Below is a small trained network, with its code and all its weights. Each question gives an input and a target symbol and asks what happens when units are switched off, that is, made to give their printed mean instead of their output.

import numpy as np


def w(rows, s, z=0):
    codes = np.array(rows[::2]) - 128.0
    scale = np.full(codes.shape[1], s)
    scale[-1] = z or s
    return codes * scale


def norm(h):
    return h / np.sqrt((h * h).mean(-1, keepdims=True) + 1e-5)


def f(y):
    return np.maximum(y, 0)


def softmax(a):
    e = np.exp(a - a.max(-1, keepdims=True))
    return e / e.sum(-1, keepdims=True)


def log_softmax(a):
    a = a - a.max(-1, keepdims=True)
    return a - np.log(np.exp(a).sum(-1, keepdims=True))


def net(x, mask):
    ids = ['ΓΘΛαεητ'.index(c) for c in x.split()]
    T = len(ids)
    res = E[ids] + P[:T]
    r = norm(res)
    for j in range(2):
        rows = slice(2 * j, 2 * j + 2)
        q, k, v = (r @ M[0][rows].T for M in (Q, K, V))
        z = softmax(np.where(np.tri(T) > 0, q @ k.T / 2**0.5, -1e9)) @ v
        o = O[0][rows]
        res = res + np.where(mask[j], z, o[:, -1]) @ o[:, :-1]
    y = f(norm(res) @ A[0][:, :-1].T + A[0][:, -1])
    res = res + np.where(mask[2:14], y, B[0][:, -1]) @ B[0][:, :-1]
    return log_softmax(norm(res)[-1] @ U[:, :-1].T + U[:, -1])


Q, K, V, O, A, B = {}, {}, {}, {}, {}, {}
E = w([
[188,104,175,162,147,90,119,94,164,95,77,125],'Γ',
[153,72,116,155,95,89,97,82,118,63,203,181],'Θ',
[124,83,96,179,169,197,195,137,83,146,137,55],'Λ',
[129,116,77,67,61,76,114,152,51,103,160,107],'α',
[186,110,164,148,226,132,154,130,177,129,105,39],'ε',
[107,170,63,137,116,177,188,160,35,127,213,102],'η',
[1,116,116,132,188,62,62,147,112,151,42,104],'τ',
],0.023)
P = w([
[137,121,50,138,116,128,125,116,164,178,99,185],'0',
[109,82,162,90,138,78,227,91,168,155,130,152],'1',
[143,114,72,122,139,137,109,122,140,174,117,188],'2',
[156,67,183,123,133,74,183,157,101,105,148,127],'3',
[149,115,67,141,129,138,114,128,146,165,113,181],'4',
[163,100,164,149,97,75,152,130,106,81,150,60],'5',
[142,120,74,141,127,135,107,110,135,165,111,169],'6',
[162,93,215,123,114,120,134,122,63,57,135,68],'7',
[138,131,82,150,120,145,109,102,130,164,112,167],'8',
[160,124,191,93,116,150,132,85,80,6,127,32],'9',
[141,124,86,148,120,152,110,110,133,165,101,170],'10',
],0.017)
Q[0] = w([
[191,69,179,138,99,59,36,68,230,47,93,213],'H1',
[168,117,177,189,228,179,154,120,201,180,88,59],'H1',
[76,140,81,127,115,103,124,96,126,221,129,200],'H2',
[172,155,105,135,156,149,249,75,169,238,145,172],'H2',
],0.011)
K[0] = w([
[201,104,171,143,108,70,88,71,189,85,126,199],'H1',
[128,125,158,194,254,147,143,121,164,151,79,73],'H1',
[169,174,107,105,65,158,139,67,94,119,162,173],'H2',
[175,118,147,133,115,149,135,139,115,53,137,74],'H2',
],0.016)
V[0] = w([
[66,131,162,138,188,121,87,170,116,73,162,75],'H1',
[84,122,114,162,135,85,109,168,157,255,120,195],'H1',
[131,134,109,104,118,138,123,120,137,126,158,145],'H2',
[173,107,100,127,127,141,156,133,123,101,124,132],'H2',
],0.009)
O[0] = w([
[173,153,60,81,144,134,69,195,197,60,98,165,2],'H1',
[189,155,163,175,93,196,76,145,89,55,182,15,164],'H1',
[172,171,100,92,149,158,61,114,137,103,46,124,84],'H2',
[61,188,205,2,133,130,44,126,128,91,75,195,148],'H2',
],0.0067,0.0026)
A[0] = w([
[88,122,142,61,149,80,200,121,157,145,155,106,183],'N1',
[150,83,169,129,130,133,152,132,118,52,134,85,82],'N2',
[97,70,107,127,122,110,126,136,125,146,139,122,254],'N3',
[137,106,100,94,148,121,138,118,117,49,149,107,153],'N4',
[124,152,109,140,120,188,116,120,132,171,135,141,63],'N5',
[166,119,161,123,132,133,139,150,95,47,140,79,37],'N6',
[124,88,84,98,128,76,211,150,210,252,126,225,17],'N7',
[101,183,107,168,142,148,66,146,129,160,118,150,34],'N8',
[116,96,169,118,151,104,152,107,167,143,126,82,170],'N9',
[167,109,199,133,90,113,178,116,103,79,155,62,125],'N10',
[110,133,180,113,94,99,103,143,108,73,129,76,17],'N11',
[134,149,96,179,109,161,79,98,138,143,156,187,3],'N12',
],0.016,0.005)
B[0] = w([
[143,94,140,146,158,91,113,63,84,107,122,227,211],'N1',
[151,179,125,129,106,111,130,100,118,131,132,113,205],'N2',
[165,136,190,151,131,144,92,146,175,141,74,153,247],'N3',
[126,135,126,149,88,140,183,140,99,129,111,84,196],'N4',
[115,123,153,89,108,102,192,121,152,127,147,77,153],'N5',
[150,179,73,142,140,169,156,92,120,169,142,74,178],'N6',
[15,149,212,19,181,115,71,251,231,142,178,190,179],'N7',
[94,148,80,169,188,100,99,121,81,146,104,106,169],'N8',
[125,122,129,106,84,115,132,123,98,118,156,181,221],'N9',
[142,131,34,141,113,151,134,46,66,112,129,81,237],'N10',
[122,117,125,82,153,166,152,173,170,120,194,151,176],'N11',
[122,123,60,107,131,183,136,143,173,89,85,129,157],'N12',
],0.015,0.012)
U = w([
[166,116,132,177,115,91,152,62,43,117,120,132,57],'Γ',
[130,104,101,128,100,167,121,120,165,94,89,146,26],'Θ',
[134,72,190,135,124,128,165,111,145,173,100,75,125],'Λ',
[154,172,161,104,45,139,94,168,85,178,93,123,32],'α',
[96,97,176,94,128,94,128,144,117,112,169,149,252],'ε',
[105,255,123,96,92,137,133,135,138,124,174,68,248],'η',
[99,148,126,174,146,103,64,127,123,179,100,98,123],'τ',
],0.0082,0.0032)

Each question gives the input, a string of symbols that net reads in full, and the target symbol t.
The units are the heads (2 rows each of Q, K, V and O) and the neurons (one row each of A and B). Each row of codes is followed by its name. A weight is (code - 128) times the scale printed after its matrix; where a second scale follows, it is the last column's (O, A, B and U).
mask holds one flag per unit, heads first, then neurons. A switched-off unit (its flag False) gives its mean, the last column of its rows in O or B, instead of its output. The means were averaged over made-up inputs and are rounded, as every weight is.
A unit's drop is (log p(t) with every unit on - log p(t) with that unit switched off) / (log p(t) with every unit on - log p(t) with every unit switched off).
The circuit of an input: a set's keep is (log p(t) with only the set's units on - log p(t) with every unit switched off) / (log p(t) with every unit on - log p(t) with every unit switched off). Starting from the 12 units with the biggest drops (on a tie, the unit counted first), units are removed one at a time, each time the one whose removal leaves the highest keep (on an exact tie, the one counted first), for as long as the keep stays at least 0.8.
units of the circuit, in order: the units of the circuit, biggest drop first
top k neurons: the k neurons with the biggest drops, biggest first
which heads matter: for each layer, one digit per head in row order, 1 if its drop is at least 0.15 and else 0, layers parted by /
drop when u is switched off: that unit's drop, to one decimal
input η Λ τ α τ τ, target η: units of the circuit, in order	[H1 N11 N6]
input Λ Λ η Θ Λ Λ α τ, target ε: units of the circuit, in order	[N11]
input Γ ε η Γ Θ Θ α ε η τ, target ε: units of the circuit, in order	[H1 N11 N10]
input τ η ε η ε η η ε, target η: which heads matter	00
input τ η α τ η η Θ η τ τ, target η: units of the circuit, in order	[N11 N6]
input ε Γ α α η τ Γ Θ Γ τ, target Γ: units of the circuit, in order	[H2 N7]
input η η ε Γ Θ α Θ τ Θ ε Λ, target Λ: which heads matter	00
input η Γ Γ η Γ τ τ Γ, target η: which heads matter	00
input Θ Λ τ Γ α η, target ε: units of the circuit, in order	[H1 N7 N1]
input ε η τ α η τ, target Γ: which heads matter	11
input Γ Γ Γ η Γ η, target Γ: which heads matter	10
input Θ α Θ Θ α Θ α α, target η: top 2 neurons	[N11 N6]
input Θ τ Γ Λ, target ε: top 2 neurons	[N7 N1]
input η ε Θ Θ Λ Λ Γ Θ Λ Θ, target η: units of the circuit, in order	[N6]
input Λ η τ Λ η α, target ε: drop when N7 is switched off	1.5
input η Λ τ α, target ε: drop when H1 is switched off	3.4
input τ ε τ Γ, target ε: drop when N7 is switched off	1.5
input ε ε ε τ ε Θ, target ε: drop when N7 is switched off	1.6
